Moves between items:
ri: j589->j86, j824->j126, j837->j822, j86->j96, j853->j395, j9->j514, j367->j91, j462->j956, j514->j589, j410->j367, j695->j293, j624->j940, j277->j668, j331->j410, j881->j13, j193->j936, j386->j193, j717->j853, j835->j62, j759->j911, j293->j881, j668->j187, j415->j9, j936->j837, j96->j695, j91->j717, j13->j655, j395->j277, j126->j386, j655->j624, j858->j759, j62->j808, j956->j331, j425->j415, j273->j462, j940->j858, j808->j425, j911->j835, j822->j273, j187->j824
te: j589->j193, j824->j695, j837->j9, j86->j386, j853->j624, j9->j837, j367->j759, j462->j808, j514->j936, j410->j911, j695->j824, j624->j853, j277->j13, j331->j835, j881->j668, j193->j589, j386->j86, j717->j940, j835->j331, j759->j367, j293->j187, j668->j881, j415->j822, j936->j514, j96->j126, j91->j858, j13->j277, j395->j655, j126->j96, j655->j395, j858->j91, j62->j956, j956->j62, j425->j273, j273->j425, j940->j717, j808->j462, j911->j410, j822->j415, j187->j293
va: j589->j514, j824->j187, j837->j936, j86->j589, j853->j717, j9->j415, j367->j410, j462->j273, j514->j9, j410->j331, j695->j96, j624->j655, j277->j395, j331->j956, j881->j293, j193->j386, j386->j126, j717->j91, j835->j911, j759->j858, j293->j695, j668->j277, j415->j425, j936->j193, j96->j86, j91->j367, j13->j881, j395->j853, j126->j824, j655->j13, j858->j940, j62->j835, j956->j462, j425->j808, j273->j822, j940->j624, j808->j62, j911->j759, j822->j837, j187->j668

In the rows, zero is written as 50.

The rows follow the links: the fewer symbols apart two items are, the more alike their rows tend to be.

Each row is also shifted at random along 5 hidden directions that mean nothing.

Name the item of each row.
[ 45  53  48  32  50  44  54  37  47  39  64  39  62  31  51  70  41  55  53  49  44  46  58  55  66  34  67  49  52]: j911
[ 84  53  56  47  55  61  42  25  37  51  52  55  49  53  39  66  53  61  51  29  63  48  61  52  28  46  43  57  38]: j273
[ 38  42  38  40  54  67  52  38  40  40  42  60  50  46  50  46  55  51  65  68  51  59  52  41  47  38  53  59  45]: j822
[ 71  48  68  58  60  47  33  53  57  61  56  47  52  43  45  52  46  53  43  47  64  46  42  76  52  63  49  47  70]: j624
[ 23  57  45  42  22  61  54  67  44  56  38  51  58  78  58  30  48  46  57  57  33  67  53  26  30  43  47  45  49]: j415
[ 61  41  62  47  59  41  46  53  46  42  66  40  49  39  42  48  48  52  56  55  62  62  33  73  49  45  43  57  64]: j858
[ 95  50  47  62  53  36  44  50  57  64  43  42  36  50  50  60  43  45  38  46  58  39  53  56  39  66  46  42  47]: j13
[ 57  45  33  46  47  62  54  61  46  52  50  57  61  49  59  47  41  55  55  73  37  42  54  42  76  49  64  44  57]: j193
[ 29  60  55  57  47  55  39  42  52  53  29  53  54  52  59  59  42  53  51  40  56  58  65  48  28  56  49  58  53]: j331
[ 65  66  22  44  38  44  72  49  44  30  46  49  67  49  74  59  30  63  56  42  20  73  58  40  62  39  60  51  34]: j425
[ 80  54  51  49  45  52  56  57  39  56  52  60  53  59  54  37  57  59  44  35  50  42  58  47  54  51  55  54  32]: j514
[ 25  64  64  54  39  64  42  49  41  46  56  56  66  60  46  72  44  59  47  32  50  51  46  51  46  50  44  42  67]: j808
[ 75  62  38  47  53  41  55  41  39  42  38  49  28  49  64  55  49  46  52  51  50  58  49  39  35  51  55  63  32]: j956
[ 61  51  48  49  53  23  70  54  55  44  70  45  32  32  48  53  57  40  42  58  45  23  36  47  89  50  66  43  42]: j277
[ 22  41  59  44  43  36  53  57  61  58  54  39  48  52  46  29  58  33  48  53  52  45  56  47  50  47  53  51  50]: j853
[ 59  48  37  62  47  56  52  53  52  44  52  48  69  54  50  59  41  59  52  46  33  64  48  51  58  48  37  37  52]: j126
[ 50  40  67  29  34  46  47  49  44  63  66  32  48  54  39  43  54  32  50  57  50  36  53  47  29  42  58  44  53]: j759
[ 79  40  34  51  65  58  57  45  36  31  54  63  41  44  54  40  54  62  69  71  50  71  34  51  65  43  46  65  44]: j837

In each set, the symbols that take the first to the second take the third to the fourth. Give the fourth.
Answer with the item's name.
[ 42  42  78  53  49  39  50  56  52  59  67  42  40  53  28  38  65  39  41  40  66  35  39  56  41  50  40  47  54]
: [ 58  45  51  50  45  59  51  50  46  56  47  56  55  62  44  29  62  55  50  35  54  48  58  44  38  47  44  53  31]
:: [ 41  63  44  40  41  41  48  51  55  67  32  47  49  53  69  51  38  42  44  51  50  36  73  40  43  54  72  52  48]
: j881

[ 25  41  49  45  45  37  60  49  58  50  58  36  55  48  38  46  54  39  46  46  43  46  53  41  52  39  48  46  41]
: [ 27  41  56  63  66  61  45  38  52  45  44  69  46  48  37  51  69  58  49  43  68  38  52  52  55  54  40  54  48]
:: [ 41  66  61  53  50  55  43  40  44  36  63  52  69  44  42  77  42  64  47  22  52  55  42  62  49  45  43  49  67]
: j837

[ 61  50  42  64  48  45  59  58  52  38  54  44  48  49  44  55  49  49  53  50  36  70  33  50  53  49  26  40  52]
: [ 60  47  32  53  57  40  47  45  67  58  40  37  68  37  64  62  29  57  46  49  44  50  72  63  65  55  62  49  50]
:: [ 31  42  39  66  63  52  46  37  65  48  33  55  46  43  48  62  55  54  48  48  52  53  59  49  53  55  44  48  47]
: j193

[ 57  41  50  48  56  74  43  42  39  47  53  64  61  50  44  47  56  61  60  51  58  56  53  57  52  44  42  55  54]
: [ 27  57  56  47  53  50  54  43  43  29  61  51  50  38  50  65  49  52  55  53  50  61  30  54  62  46  46  54  61]
:: [ 62  51  46  54  48  59  46  56  51  57  56  59  67  49  51  64  42  61  45  48  41  29  52  53  78  58  58  36  62]
: j425

[ 24  39  55  52  34  46  49  41  59  49  56  31  67  54  35  55  55  44  43  38  41  47  61  46  34  37  35  34  50]
: [ 22  53  46  42  43  61  58  69  49  54  45  67  53  57  66  35  51  53  51  67  39  39  47  32  78  54  68  51  52]
:: [ 44  61  47  45  47  42  48  52  61  61  37  47  59  47  69  48  38  56  44  39  53  48  69  53  50  54  65  54  49]
: j293

[ 44  45  48  68  53  49  37  46  63  53  34  49  43  55  47  54  51  46  49  49  55  61  55  51  32  58  32  49  53]
: [ 45  55  51  52  59  61  45  32  43  39  40  62  39  46  49  64  54  57  56  46  63  56  50  52  39  51  43  59  48]
:: [ 63  58  52  50  50  34  52  60  58  57  47  44  48  47  63  37  40  52  42  37  52  49  59  62  54  55  65  59  47]
: j589

[ 76  53  47  61  58  42  39  39  63  66  41  44  51  46  47  68  44  53  39  30  58  33  71  54  45  60  50  43  44]
: [ 22  44  59  58  34  52  44  52  55  55  58  39  60  65  33  52  55  38  45  45  39  52  48  37  30  47  29  30  57]
:: [ 46  38  57  47  54  48  40  54  56  49  56  43  55  44  45  42  44  48  55  61  59  56  49  69  47  50  49  51  65]
: j853

[ 48  38  59  43  56  47  46  49  52  43  63  43  59  40  45  48  46  51  56  57  60  58  40  70  50  48  50  53  62]
: [ 32  46  42  51  65  55  59  47  54  42  45  70  42  41  53  42  67  58  51  60  56  33  47  45  83  52  63  56  41]
:: [ 37  38  42  48  58  74  44  51  47  44  51  62  71  44  50  45  49  65  62  65  49  59  48  59  66  45  45  52  60]
: j853

[ 65  59  52  55  40  60  55  60  43  49  44  57  58  66  54  34  51  56  51  37  44  62  51  45  41  49  45  59  42]
: [ 57  45  30  66  65  42  59  39  55  35  39  59  38  39  52  56  60  56  52  52  54  57  46  48  61  52  43  58  34]
:: [ 67  52  55  43  45  29  55  57  57  60  54  37  47  47  57  31  46  44  41  41  54  39  60  57  52  54  61  59  40]
: j187

[ 48  37  69  41  48  54  37  47  49  55  63  37  63  48  35  46  48  46  53  43  66  53  51  68  34  43  44  55  60]
: [ 59  69  44  46  54  41  54  48  46  50  36  51  29  47  67  57  44  47  48  52  46  51  52  44  40  56  61  59  42]
:: [ 56  42  46  43  47  29  60  53  56  43  53  37  55  41  52  30  49  48  50  46  47  67  55  55  47  41  50  61  32]
: j881

[ 18  40  57  68  56  48  46  48  61  35  59  46  63  41  31  64  49  58  47  32  51  61  40  59  54  43  27  43  61]
: [ 33  58  55  52  51  44  46  61  59  55  32  52  47  49  59  41  43  50  48  51  52  63  51  58  41  60  51  63  58]
:: [ 42  64  54  39  39  46  57  51  42  44  59  44  42  52  52  61  48  37  49  54  37  44  39  37  47  44  55  43  54]
: j624

[ 95  49  37  54  58  31  50  53  54  52  45  37  36  42  61  49  41  46  47  60  48  59  49  63  49  59  50  48  41]
: [ 44  56  54  45  42  40  44  55  58  63  38  39  63  53  60  33  40  49  46  37  52  63  66  56  34  52  53  59  42]
:: [ 12  39  49  42  48  42  52  55  63  52  48  40  68  43  50  34  50  49  51  45  53  54  67  55  50  42  56  55  51]
: j881

[ 48  49  44  38  44  64  46  35  40  53  45  50  47  56  49  53  56  44  59  56  50  45  67  34  25  41  58  54  38]
: [ 70  46  39  64  51  60  50  57  47  34  47  53  58  55  51  50  44  63  56  55  38  81  33  58  57  48  28  48  54]
:: [ 39  44  55  52  64  77  45  47  37  42  53  65  34  49  42  43  66  48  66  72  62  57  33  47  45  49  43  57  60]
: j126

[ 18  35  49  43  60  55  43  49  58  37  55  40  76  34  48  50  39  56  61  59  52  71  50  68  56  39  48  59  64]
: [ 64  45  33  64  60  41  50  34  57  44  34  44  47  45  48  62  49  58  48  38  49  61  64  50  40  52  38  51  32]
:: [ 46  44  72  59  54  61  41  47  49  63  52  64  43  61  28  37  77  51  46  33  70  30  51  49  36  55  36  55  46]
: j808

[ 58  45  47  54  50  52  61  60  41  48  45  62  33  61  52  23  67  48  52  58  53  49  40  38  52  52  47  54  37]
: [ 64  70  41  52  53  41  48  43  55  47  34  48  58  41  70  63  31  60  46  29  49  59  70  56  48  55  64  59  40]
:: [ 61  51  53  33  42  44  51  39  43  46  67  32  58  45  44  61  43  46  53  44  41  49  58  49  43  34  59  49  40]
: j187

[  5  42  54  62  59  44  51  47  62  38  59  50  58  35  40  66  54  56  48  46  48  47  36  58  73  46  41  43  62]
: [ 41  44  43  70  61  47  45  45  56  45  35  55  36  46  47  55  60  45  49  56  58  53  43  50  46  58  35  49  49]
:: [ 50  55  47  40  43  34  52  57  59  67  42  41  57  51  65  37  40  47  45  42  49  47  69  50  50  53  70  57  43]
: j940

[ 73  40  78  43  52  47  41  58  43  59  70  36  37  54  31  38  56  34  46  57  68  44  34  64  32  54  44  47  61]
: [ 32  44  53  44  57  74  46  43  43  46  49  65  47  49  44  47  65  52  62  67  58  48  47  48  49  42  49  56  57]
:: [ 42  43  41  54  54  46  43  55  67  60  42  41  59  45  58  53  36  46  53  61  48  55  60  59  49  57  50  41  59]
: j956

